Below are the code and all the weights of a small trained network. Each question names an input and a target symbol and asks about switching units off, where a switched-off unit gives its printed mean instead of its output.

import numpy as np


def w(rows, s, z=0):
    codes = np.array(rows[::2]) - 128.0
    scale = np.full(codes.shape[1], s)
    scale[-1] = z or s
    return codes * scale


def norm(h):
    return h / np.sqrt((h * h).mean(-1, keepdims=True) + 1e-5)


def f(y):
    return y / 2 * (1 + np.tanh(0.7978845608 * (y + 0.044715 * y**3)))


def softmax(a):
    e = np.exp(a - a.max(-1, keepdims=True))
    return e / e.sum(-1, keepdims=True)


def log_softmax(a):
    a = a - a.max(-1, keepdims=True)
    return a - np.log(np.exp(a).sum(-1, keepdims=True))


def net(x, mask):
    ids = ['αβγεζλμπστφ'.index(c) for c in x.split()]
    T = len(ids)
    res = E[ids] + P[:T]
    q, k, v = (norm(res) @ M[0].T for M in (Q, K, V))
    z = softmax(np.where(np.tri(T) > 0, q @ k.T / 2**0.5, -1e9)) @ v
    res = res + np.where(mask[0], z, O[0][:, -1]) @ O[0][:, :-1]
    y = f(norm(res) @ A[0][:, :-1].T + A[0][:, -1])
    res = res + np.where(mask[1:9], y, B[0][:, -1]) @ B[0][:, :-1]
    return log_softmax(norm(res)[-1] @ U[:, :-1].T + U[:, -1])


Q, K, V, O, A, B = {}, {}, {}, {}, {}, {}
E = w([
[82,111,176,125,169,3,105],'α',
[171,233,198,35,137,14,155],'β',
[24,156,96,110,182,106,172],'γ',
[131,119,124,195,176,12,68],'ε',
[135,200,162,75,157,153,61],'ζ',
[137,158,156,92,26,172,208],'λ',
[192,80,168,30,223,151,156],'μ',
[229,101,25,106,68,133,195],'π',
[30,129,229,120,161,167,165],'σ',
[120,104,207,218,12,136,84],'τ',
[146,191,169,198,161,166,135],'φ',
],0.017)
P = w([
[133,187,134,98,108,5,142],'0',
[118,185,119,107,99,62,123],'1',
[136,159,135,114,106,90,123],'2',
[129,124,133,106,133,129,138],'3',
[115,91,131,118,142,152,142],'4',
[123,74,133,122,151,168,155],'5',
[143,69,141,110,173,179,153],'6',
],0.012)
Q[0] = w([
[105,131,136,98,238,52,155],'H0',
[114,170,198,98,251,99,97],'H0',
],0.032)
K[0] = w([
[167,104,161,114,114,253,104],'H0',
[136,53,115,199,153,253,173],'H0',
],0.027)
V[0] = w([
[131,31,96,51,8,98,145],'H0',
[88,135,193,230,103,144,210],'H0',
],0.013)
O[0] = w([
[58,2,50,59,38,173,140,11],'H0',
[90,159,204,216,121,106,179,85],'H0',
],0.0085,0.011)
A[0] = w([
[165,221,44,103,39,249,250,4],'N0',
[140,225,38,214,84,126,165,124],'N1',
[99,86,167,121,59,142,128,136],'N2',
[211,79,18,234,98,50,175,114],'N3',
[114,207,171,126,177,154,146,154],'N4',
[243,131,115,131,56,109,227,178],'N5',
[180,89,37,97,125,133,147,87],'N6',
[108,169,189,236,29,151,145,122],'N7',
],0.016,0.0044)
B[0] = w([
[33,168,134,219,125,193,51,150],'N0',
[170,94,161,184,76,145,179,149],'N1',
[124,248,115,161,157,103,44,150],'N2',
[186,17,78,149,115,223,89,141],'N3',
[77,102,29,123,199,197,122,250],'N4',
[48,188,151,70,43,138,146,152],'N5',
[219,101,73,133,110,145,225,147],'N6',
[153,58,190,50,61,133,87,181],'N7',
],0.017,0.015)
U = w([
[131,75,110,167,167,18,96,254],'α',
[105,215,156,52,135,117,195,94],'β',
[20,107,48,195,169,107,244,144],'γ',
[183,36,79,254,136,100,50,93],'ε',
[176,171,66,99,192,162,42,151],'ζ',
[38,183,108,213,76,148,66,44],'λ',
[230,112,138,64,136,133,201,66],'μ',
[142,110,44,204,41,164,128,189],'π',
[47,11,166,97,149,184,136,26],'σ',
[172,115,182,106,68,132,20,101],'τ',
[181,153,207,211,139,175,156,217],'φ',
],0.0083,0.0048)

Each question gives the input, a string of symbols that net reads in full, and the target symbol t.
The units are the heads (2 rows each of Q, K, V and O) and the neurons (one row each of A and B). Each row of codes is followed by its name. A weight is (code - 128) times the scale printed after its matrix; where a second scale follows, it is the last column's (O, A, B and U).
mask holds one flag per unit, heads first, then neurons. A switched-off unit (its flag False) gives its mean, the last column of its rows in O or B, instead of its output. The means were averaged over made-up inputs and are rounded, as every weight is.
A unit's drop is (log p(t) with every unit on - log p(t) with that unit switched off) / (log p(t) with every unit on - log p(t) with every unit switched off).
The circuit of an input: a set's keep is (log p(t) with only the set's units on - log p(t) with every unit switched off) / (log p(t) with every unit on - log p(t) with every unit switched off). Starting from all 9 units, units are removed one at a time, each time the one whose removal leaves the highest keep (on an exact tie, the one counted first), for as long as the keep stays at least 0.8.
circuit, biggest first: the units of the circuit, biggest drop first
unit that matters most: the unit with the biggest drop
k most important neurons: the k neurons with the biggest drops, biggest first
drop when u is switched off: that unit's drop, to one decimal
input ζ ζ λ α γ, target λ: 2 most important neurons => N2; N4
input γ ζ ζ ζ σ β ζ, target σ: circuit, biggest first => H0; N7; N2
input β α ζ ζ α γ α, target γ: unit that matters most => N7
input σ ζ ζ σ λ α β, target λ: circuit, biggest first => H0; N2
input α ζ α τ ζ, target τ: circuit, biggest first => H0; N7; N2
input β α λ μ, target μ: circuit, biggest first => H0; N4; N6
input ζ μ γ, target μ: 2 most important neurons => N6; N4
input τ α ζ β, target β: 2 most important neurons => N5; N0
input γ ζ τ α α σ α, target σ: circuit, biggest first => H0; N7
input π ζ τ ζ α, target τ: circuit, biggest first => H0; N4; N7
input ε α α, target α: circuit, biggest first => N4; H0; N7; N0
input β σ ζ, target σ: 3 most important neurons => N7; N4; N2
input ζ σ γ, target σ: 2 most important neurons => N7; N4
input ζ α σ, target σ: 2 most important neurons => N7; N4
input α σ ζ γ, target σ: 2 most important neurons => N7; N2
input ζ α ζ ζ φ σ, target φ: circuit, biggest first => H0
input ζ φ ε, target φ: drop when H0 is switched off => 0.7
input φ π ζ γ, target π: drop when N3 is switched off => -0.1
input φ ζ ζ ζ γ φ ζ, target φ: drop when N7 is switched off => 0.1
input ζ β φ λ, target λ: drop when N2 is switched off => 0.0
input ζ λ τ, target τ: most important neuron => N4
